Below is a small trained network, with its code and all its weights. Each question gives an input and a target symbol and asks what happens when units are switched off, that is, made to give their printed mean instead of their output.

import numpy as np


def w(rows, s, z=0):
    codes = np.array(rows[::2]) - 128.0
    scale = np.full(codes.shape[1], s)
    scale[-1] = z or s
    return codes * scale


def norm(h):
    return h / np.sqrt((h * h).mean(-1, keepdims=True) + 1e-5)


def f(y):
    return np.maximum(y, 0)


def softmax(a):
    e = np.exp(a - a.max(-1, keepdims=True))
    return e / e.sum(-1, keepdims=True)


def log_softmax(a):
    a = a - a.max(-1, keepdims=True)
    return a - np.log(np.exp(a).sum(-1, keepdims=True))


def net(x, mask):
    ids = ['βγδεζηθλμπστφω'.index(c) for c in x.split()]
    T = len(ids)
    res = E[ids] + P[:T]
    r = norm(res)
    for j in range(3):
        rows = slice(2 * j, 2 * j + 2)
        q, k, v = (r @ M[0][rows].T for M in (Q, K, V))
        z = softmax(np.where(np.tri(T) > 0, q @ k.T / 2**0.5, -1e9)) @ v
        o = O[0][rows]
        res = res + np.where(mask[j], z, o[:, -1]) @ o[:, :-1]
    y = f(norm(res) @ A[0][:, :-1].T + A[0][:, -1])
    res = res + np.where(mask[3:19], y, B[0][:, -1]) @ B[0][:, :-1]
    return log_softmax(norm(res)[-1] @ U[:, :-1].T + U[:, -1])


Q, K, V, O, A, B = {}, {}, {}, {}, {}, {}
E = w([
[133,180,228,141],'β',
[154,62,132,58],'γ',
[92,74,72,161],'δ',
[181,93,125,123],'ε',
[44,121,160,209],'ζ',
[123,122,189,77],'η',
[107,156,179,82],'θ',
[240,184,104,156],'λ',
[204,152,138,76],'μ',
[142,176,40,116],'π',
[107,71,108,147],'σ',
[52,202,24,78],'τ',
[127,161,134,175],'φ',
[141,2,128,70],'ω',
],0.019)
P = w([
[161,80,119,95],'0',
[149,87,125,91],'1',
[166,149,240,209],'2',
[105,136,119,58],'3',
[166,51,112,122],'4',
[184,171,254,128],'5',
[99,144,116,51],'6',
[165,48,108,130],'7',
[186,170,247,117],'8',
[96,148,114,49],'9',
[161,44,112,139],'10',
[190,170,248,111],'11',
[92,151,112,47],'12',
[160,41,111,148],'13',
],0.0073)
Q[0] = w([
[167,69,109,71],'H0',
[92,182,185,90],'H0',
[172,178,178,8],'H1',
[114,163,79,206],'H1',
[132,130,171,212],'H2',
[160,230,217,87],'H2',
],0.017)
K[0] = w([
[154,117,91,62],'H0',
[141,194,174,111],'H0',
[253,175,127,147],'H1',
[88,128,116,171],'H1',
[188,154,111,102],'H2',
[153,184,204,226],'H2',
],0.022)
V[0] = w([
[213,137,136,152],'H0',
[109,97,178,254],'H0',
[232,196,85,147],'H1',
[125,178,49,168],'H1',
[78,121,211,239],'H2',
[79,82,110,145],'H2',
],0.0059)
O[0] = w([
[139,169,87,47,197],'H0',
[143,171,157,39,43],'H0',
[96,83,115,233,251],'H1',
[128,155,60,74,62],'H1',
[81,11,95,254,115],'H2',
[115,153,37,10,133],'H2',
],0.0052,0.0022)
A[0] = w([
[139,146,78,171,44],'N0',
[158,138,165,98,71],'N1',
[112,137,108,251,38],'N2',
[181,161,161,124,78],'N3',
[67,83,94,65,118],'N4',
[143,83,184,104,147],'N5',
[79,180,115,143,102],'N6',
[162,178,109,183,253],'N7',
[115,169,132,92,37],'N8',
[137,143,94,100,85],'N9',
[208,148,77,155,82],'N10',
[127,94,93,156,145],'N11',
[92,134,152,119,122],'N12',
[117,76,115,78,38],'N13',
[105,147,52,124,130],'N14',
[148,162,104,104,60],'N15',
],0.015,0.0032)
B[0] = w([
[26,108,100,172,156],'N0',
[137,106,39,128,172],'N1',
[152,115,115,90,199],'N2',
[55,66,138,172,182],'N3',
[61,173,101,196,222],'N4',
[136,69,95,56,254],'N5',
[79,129,39,225,169],'N6',
[173,148,228,63,212],'N7',
[61,124,82,79,150],'N8',
[199,112,181,118,163],'N9',
[53,140,125,244,220],'N10',
[59,186,152,54,188],'N11',
[66,140,112,188,150],'N12',
[205,223,176,205,209],'N13',
[228,102,204,109,187],'N14',
[106,125,168,41,154],'N15',
],0.011,0.0065)
U = w([
[142,62,213,121,62],'β',
[238,138,70,75,206],'γ',
[128,176,146,178,184],'δ',
[131,16,46,234,102],'ε',
[16,129,78,154,230],'ζ',
[82,68,101,70,69],'η',
[54,73,114,77,45],'θ',
[75,140,169,202,147],'λ',
[72,77,140,129,39],'μ',
[169,172,227,63,92],'π',
[119,174,142,159,255],'σ',
[76,169,58,9,171],'τ',
[32,137,203,2,68],'φ',
[156,80,103,66,218],'ω',
],0.011,0.0036)

Each question gives the input, a string of symbols that net reads in full, and the target symbol t.
The units are the heads (2 rows each of Q, K, V and O) and the neurons (one row each of A and B). Each row of codes is followed by its name. A weight is (code - 128) times the scale printed after its matrix; where a second scale follows, it is the last column's (O, A, B and U).
mask holds one flag per unit, heads first, then neurons. A switched-off unit (its flag False) gives its mean, the last column of its rows in O or B, instead of its output. The means were averaged over made-up inputs and are rounded, as every weight is.
A unit's drop is (log p(t) with every unit on - log p(t) with that unit switched off) / (log p(t) with every unit on - log p(t) with every unit switched off).
unit that matters most: the unit with the biggest drop
k most important neurons: the k neurons with the biggest drops, biggest first
heads that matter: for each layer, one digit per head in row order, 1 if its drop is at least 0.15 and else 0, layers parted by /
drop when u is switched off: that unit's drop, to one decimal
input β γ ε ε φ, target φ: heads that matter : 101
input φ ε λ ε φ ε β φ ζ η, target ζ: heads that matter : 000
input τ ε ω ε η ζ τ η ε ε, target ζ: unit that matters most : N7
input τ γ τ ε θ η ε ε ε ζ μ γ ω, target ζ: 3 most important neurons : [N4, N14, N7]
input ε τ π ε ζ μ, target ε: heads that matter : 001
input ω γ γ σ π μ ε ε ε ε π, target π: 2 most important neurons : [N14, N15]
input ε ε ε β ω ζ θ τ γ γ γ φ, target π: 3 most important neurons : [N7, N10, N2]
input γ ε ζ γ ω μ β τ σ τ ζ ω μ, target ζ: heads that matter : 011
input ε γ π γ φ ω ε, target ε: 3 most important neurons : [N10, N7, N4]
input γ π ζ π φ τ ε θ π ε τ ε γ, target ζ: 3 most important neurons : [N4, N7, N11]
input τ γ ζ σ ε ε π ε δ, target τ: heads that matter : 011
input ε φ τ τ ζ τ γ ε ζ τ ε ε γ, target ζ: heads that matter : 001
input ε ε φ φ, target φ: heads that matter : 000
input τ ζ ε ε φ π γ γ τ β γ ε ε, target ζ: unit that matters most : N11
input ε λ π γ ε φ ε ε ε φ β γ ε, target λ: heads that matter : 010
input ζ γ ε μ γ ε ω, target ζ: 2 most important neurons : [N14, N4]
input τ ε ε ε, target ε: heads that matter : 101
input τ ε ε τ ε η ε γ δ, target τ: heads that matter : 111
input θ φ γ θ ε γ ζ δ τ γ λ, target λ: 2 most important neurons : [N10, N7]
input η ε ζ λ, target λ: 2 most important neurons : [N10, N0]
input ε ε ε ε φ φ ζ φ φ, target π: drop when N7 is switched off : 1.0
input ε φ γ γ ε π π γ ε μ ε ε ε γ, target γ: drop when H2 is switched off : 0.4
input ε ε γ π ε ε φ β, target β: drop when N11 is switched off : 0.2
input ε δ β ε ω σ φ γ δ ε ω φ θ γ, target γ: drop when N10 is switched off : 0.6
